Below is a small trained network, with its code and all its weights. Each question gives an input and a target symbol and asks what happens when units are switched off, that is, made to give their printed mean instead of their output.

import numpy as np


def w(rows, s, z=0):
    codes = np.array(rows[::2]) - 128.0
    scale = np.full(codes.shape[1], s)
    scale[-1] = z or s
    return codes * scale


def f(y):
    return np.maximum(y, 0)


def softmax(a):
    e = np.exp(a - a.max(-1, keepdims=True))
    return e / e.sum(-1, keepdims=True)


def log_softmax(a):
    a = a - a.max(-1, keepdims=True)
    return a - np.log(np.exp(a).sum(-1, keepdims=True))


def net(x, mask):
    ids = ['Δαβγεζηξπσ'.index(c) for c in x.split()]
    T = len(ids)
    res = E[ids] + P[:T]
    q, k, v = (res @ M[0].T for M in (Q, K, V))
    z = softmax(np.where(np.tri(T) > 0, q @ k.T / 2**0.5, -1e9)) @ v
    res = res + np.where(mask[0], z, O[0][:, -1]) @ O[0][:, :-1]
    y = f(res @ A[0][:, :-1].T + A[0][:, -1])
    res = res + np.where(mask[1:9], y, B[0][:, -1]) @ B[0][:, :-1]
    return log_softmax(res[-1] @ U[:, :-1].T + U[:, -1])


Q, K, V, O, A, B = {}, {}, {}, {}, {}, {}
E = w([
[122,188,45,114,198,56,49,129],'Δ',
[140,248,142,90,3,75,138,198],'α',
[109,39,70,107,61,101,136,61],'β',
[170,107,101,122,65,206,89,171],'γ',
[182,109,11,168,136,4,167,108],'ε',
[96,125,214,128,129,138,150,106],'ζ',
[87,151,108,50,117,179,219,126],'η',
[136,34,132,84,126,165,91,196],'ξ',
[175,190,174,103,155,140,118,135],'π',
[21,119,198,211,142,75,116,237],'σ',
],0.014)
P = w([
[234,179,124,120,178,108,220,166],'0',
[109,74,105,129,131,79,42,155],'1',
[46,104,176,95,87,250,2,141],'2',
[223,161,94,159,172,140,143,146],'3',
[85,49,177,95,202,72,148,111],'4',
[75,184,132,87,109,156,32,51],'5',
],0.0083)
Q[0] = w([
[164,197,85,198,90,70,255,106],'H1',
[13,189,189,113,45,130,42,142],'H1',
],0.0044)
K[0] = w([
[199,80,107,74,3,113,98,117],'H1',
[111,136,211,116,124,105,117,178],'H1',
],0.0055)
V[0] = w([
[156,153,197,32,166,232,121,166],'H1',
[72,206,183,255,142,107,123,132],'H1',
],0.0076)
O[0] = w([
[139,186,169,115,113,176,5,177,150],'H1',
[170,78,202,2,86,79,206,83,252],'H1',
],0.0094,0.0031)
A[0] = w([
[162,57,79,95,204,86,96,206,182],'N1',
[67,113,173,68,150,122,70,111,68],'N2',
[47,188,108,120,33,165,112,170,122],'N3',
[55,98,79,142,139,128,51,112,248],'N4',
[232,230,170,98,195,146,134,79,154],'N5',
[53,132,122,71,176,49,122,119,229],'N6',
[109,150,233,100,138,119,86,115,231],'N7',
[2,127,133,223,105,73,140,117,132],'N8',
],0.007,0.0017)
B[0] = w([
[148,236,215,141,206,155,167,13,196],'N1',
[120,198,66,163,39,145,68,40,209],'N2',
[88,212,194,122,173,117,205,85,187],'N3',
[184,155,205,215,167,98,152,173,187],'N4',
[234,1,112,102,73,159,100,187,196],'N5',
[201,69,185,35,170,225,111,29,226],'N6',
[94,116,57,92,42,47,107,105,253],'N7',
[151,5,103,2,94,108,117,103,185],'N8',
],0.0062,0.0073)
U = w([
[199,56,81,135,111,104,103,218,39],'Δ',
[92,174,54,103,175,78,214,160,47],'α',
[165,107,136,115,198,129,171,106,44],'β',
[95,169,102,112,129,177,164,192,106],'γ',
[58,74,48,185,94,70,119,149,227],'ε',
[139,170,111,147,47,55,123,163,115],'ζ',
[132,152,211,125,211,181,134,85,62],'η',
[86,148,253,124,145,60,187,179,254],'ξ',
[137,173,77,158,56,182,68,101,154],'π',
[106,51,140,31,77,140,129,116,153],'σ',
],0.0067,0.0033)

Each question gives the input, a string of symbols that net reads in full, and the target symbol t.
The units are the heads (2 rows each of Q, K, V and O) and the neurons (one row each of A and B). Each row of codes is followed by its name. A weight is (code - 128) times the scale printed after its matrix; where a second scale follows, it is the last column's (O, A, B and U).
mask holds one flag per unit, heads first, then neurons. A switched-off unit (its flag False) gives its mean, the last column of its rows in O or B, instead of its output. The means were averaged over made-up inputs and are rounded, as every weight is.
A unit's drop is (log p(t) with every unit on - log p(t) with that unit switched off) / (log p(t) with every unit on - log p(t) with every unit switched off).
The circuit of an input: a set's keep is (log p(t) with only the set's units on - log p(t) with every unit switched off) / (log p(t) with every unit on - log p(t) with every unit switched off). Starting from all 9 units, units are removed one at a time, each time the one whose removal leaves the highest keep (on an exact tie, the one counted first), for as long as the keep stays at least 0.8.
units of the circuit, in order: the units of the circuit, biggest drop first
k most important neurons: the k neurons with the biggest drops, biggest first
drop when u is switched off: that unit's drop, to one decimal
input ε π ζ, target π: units of the circuit, in order => N2, H1
input σ η ξ ξ, target η: units of the circuit, in order => N1, N7
input ε π ε π ε, target β: units of the circuit, in order => N1, H1, N6
input γ π ζ, target π: 2 most important neurons => N2, N7
input σ ζ σ ε, target α: units of the circuit, in order => H1
input ζ γ α β γ π, target π: 2 most important neurons => N2, N8
input σ ζ ζ ε σ Δ, target σ: units of the circuit, in order => H1, N6
input ζ β γ σ σ, target σ: units of the circuit, in order => N8, N6
input σ σ β β, target ε: 2 most important neurons => N6, N3
input ε π ξ, target π: 2 most important neurons => N2, N6
input γ π π π Δ, target η: 3 most important neurons => N1, N6, N4
input ε Δ ξ π, target Δ: drop when N3 is switched off => 0.1
input η π β, target π: drop when H1 is switched off => 0.5
input σ ζ σ η σ α, target σ: drop when N2 is switched off => 0.0
input σ η σ, target σ: drop when N8 is switched off => 0.0
input π Δ γ Δ π ξ, target π: most important neuron => N2
